Below is a small trained network, with its code and all its weights. Each question gives an input and a class and asks what happens when units are switched off, that is, made to give their printed mean instead of their output.

import numpy as np


def w(rows, s, z=0):
    codes = np.array(rows[::2]) - 128.0
    scale = np.full(codes.shape[1], s)
    scale[-1] = z or s
    return codes * scale


def norm(h):
    return h / np.sqrt((h * h).mean(-1, keepdims=True) + 1e-5)


def f(y):
    return np.maximum(y, 0)


def log_softmax(a):
    a = a - a.max(-1, keepdims=True)
    return a - np.log(np.exp(a).sum(-1, keepdims=True))


def net(x, mask):
    res = np.array(x, float).reshape(1, 5) / 4 @ E
    u = 0
    for l in range(3):
        y = f(norm(res) @ A[l][:, :-1].T + A[l][:, -1])
        res = res + np.where(mask[u : u + 8], y, B[l][:, -1]) @ B[l][:, :-1]
        u += 8
    return log_softmax(norm(res)[-1] @ U[:, :-1].T + U[:, -1])


A, B = {}, {}
E = w([
[182,172,96,132,79,89],'x0',
[104,120,169,113,84,67],'x1',
[74,118,107,3,56,68],'x2',
[125,43,121,195,82,109],'x3',
[118,140,143,84,58,113],'x4',
],0.0036)
A[0] = w([
[94,154,228,63,255,182,150],'0.n1',
[190,174,141,204,176,13,31],'0.n2',
[169,148,18,154,165,142,44],'0.n3',
[107,145,233,66,111,18,14],'0.n4',
[232,211,104,119,197,162,2],'0.n5',
[194,27,73,149,40,180,57],'0.n6',
[178,172,113,233,156,237,74],'0.n7',
[146,120,177,182,71,40,48],'0.n8',
],0.0041,0.0019)
B[0] = w([
[109,59,66,179,130,181,234],'0.n1',
[91,174,72,164,74,96,175],'0.n2',
[106,109,177,93,78,91,168],'0.n3',
[146,101,109,49,84,196,186],'0.n4',
[164,107,151,115,129,123,199],'0.n5',
[156,2,119,147,124,72,177],'0.n6',
[133,121,192,45,111,100,253],'0.n7',
[33,73,61,102,113,84,175],'0.n8',
],0.0053,0.0036)
A[1] = w([
[103,201,76,42,176,199,73],'1.n1',
[255,217,166,162,169,121,200],'1.n2',
[210,50,32,34,130,147,237],'1.n3',
[174,61,75,164,67,73,38],'1.n4',
[221,126,147,167,196,182,198],'1.n5',
[125,137,171,179,136,66,9],'1.n6',
[67,44,215,114,194,142,227],'1.n7',
[102,154,122,226,46,88,186],'1.n8',
],0.0052,0.0015)
B[1] = w([
[99,22,143,194,47,95,183],'1.n1',
[119,69,137,24,3,95,193],'1.n2',
[148,92,193,176,114,108,253],'1.n3',
[13,73,183,189,163,108,195],'1.n4',
[197,211,83,64,128,98,206],'1.n5',
[122,137,206,109,42,112,145],'1.n6',
[127,203,44,157,160,86,231],'1.n7',
[63,155,184,120,140,75,181],'1.n8',
],0.0049,0.0051)
A[2] = w([
[121,240,2,126,182,115,177],'2.n1',
[108,188,192,89,14,67,139],'2.n2',
[131,184,210,33,129,72,66],'2.n3',
[175,129,199,214,66,145,54],'2.n4',
[166,147,74,169,203,145,3],'2.n5',
[39,212,110,90,86,92,12],'2.n6',
[239,75,150,103,50,86,183],'2.n7',
[46,105,110,173,57,169,72],'2.n8',
],0.0052,0.0024)
B[2] = w([
[24,110,107,179,160,248,173],'2.n1',
[167,230,125,127,209,213,253],'2.n2',
[219,235,125,113,69,253,178],'2.n3',
[111,135,94,26,47,150,148],'2.n4',
[113,173,18,158,146,153,155],'2.n5',
[190,225,191,162,159,141,152],'2.n6',
[127,154,163,10,99,206,246],'2.n7',
[115,34,231,121,104,95,183],'2.n8',
],0.0053,0.0057)
U = w([
[153,221,169,227,143,61,79],'0',
[114,174,19,234,228,211,170],'1',
[49,19,223,146,57,58,204],'2',
[254,164,86,189,138,38,2],'3',
[221,224,179,11,45,216,211],'4',
],0.0087,0.0063)

Each question gives the input, the list of numbers given to net, and the class t.
The units are the neurons (one row each of A and B). Each row of codes is followed by its name. A weight is (code - 128) times the scale printed after its matrix; where a second scale follows, it is the last column's (A, B and U).
mask holds one flag per neuron, layer by layer. A switched-off neuron (its flag False) gives its mean, the last column of its row in B, instead of its output. The means were averaged over made-up inputs and are rounded, as every weight is.
A unit's drop is (log p(t) with every unit on - log p(t) with that unit switched off) / (log p(t) with every unit on - log p(t) with every unit switched off).
The circuit of an input: a set's keep is (log p(t) with only the set's units on - log p(t) with every unit switched off) / (log p(t) with every unit on - log p(t) with every unit switched off). Starting from the 12 units with the biggest drops (on a tie, the unit counted first), units are removed one at a time, each time the one whose removal leaves the highest keep (on an exact tie, the one counted first), for as long as the keep stays at least 0.8.
circuit, biggest first: the units of the circuit, biggest drop first
k most important neurons: the k neurons with the biggest drops, biggest first
k most important neurons of layer l: the k neurons of layer l with the biggest drops, biggest first
drop of u: that unit's drop, to one decimal
input [-6,-5,2,5,-3], class 1: circuit, biggest first	(1.n7)
input [2,-8,-6,-1,-8], class 4: circuit, biggest first	(1.n2 0.n7)
input [-7,-8,-1,-2,4], class 1: 2 most important neurons	(1.n7 1.n2)
input [2,-7,-1,4,-7], class 4: 2 most important neurons of layer 2	(2.n7 2.n8)
input [4,-8,6,1,-6], class 2: 3 most important neurons	(0.n7 1.n4 1.n5)
input [0,-4,8,-8,-2], class 2: 2 most important neurons of layer 0	(0.n7 0.n1)
input [-4,-5,0,3,1], class 1: 4 most important neurons	(1.n7 1.n2 1.n1 0.n8)
input [0,-4,3,3,-8], class 2: 2 most important neurons	(2.n2 0.n3)
input [4,7,-3,4,8], class 2: 2 most important neurons	(1.n4 0.n8)
input [-5,-7,1,3,0], class 1: 3 most important neurons	(1.n7 1.n2 1.n1)
input [3,-6,-7,7,-5], class 4: drop of 1.n5	0.2
input [8,-3,2,4,0], class 2: drop of 1.n3	0.0
input [-8,-8,5,-5,4], class 2: drop of 1.n1	0.2
input [3,-4,2,2,2], class 2: most important neuron	(1.n4)
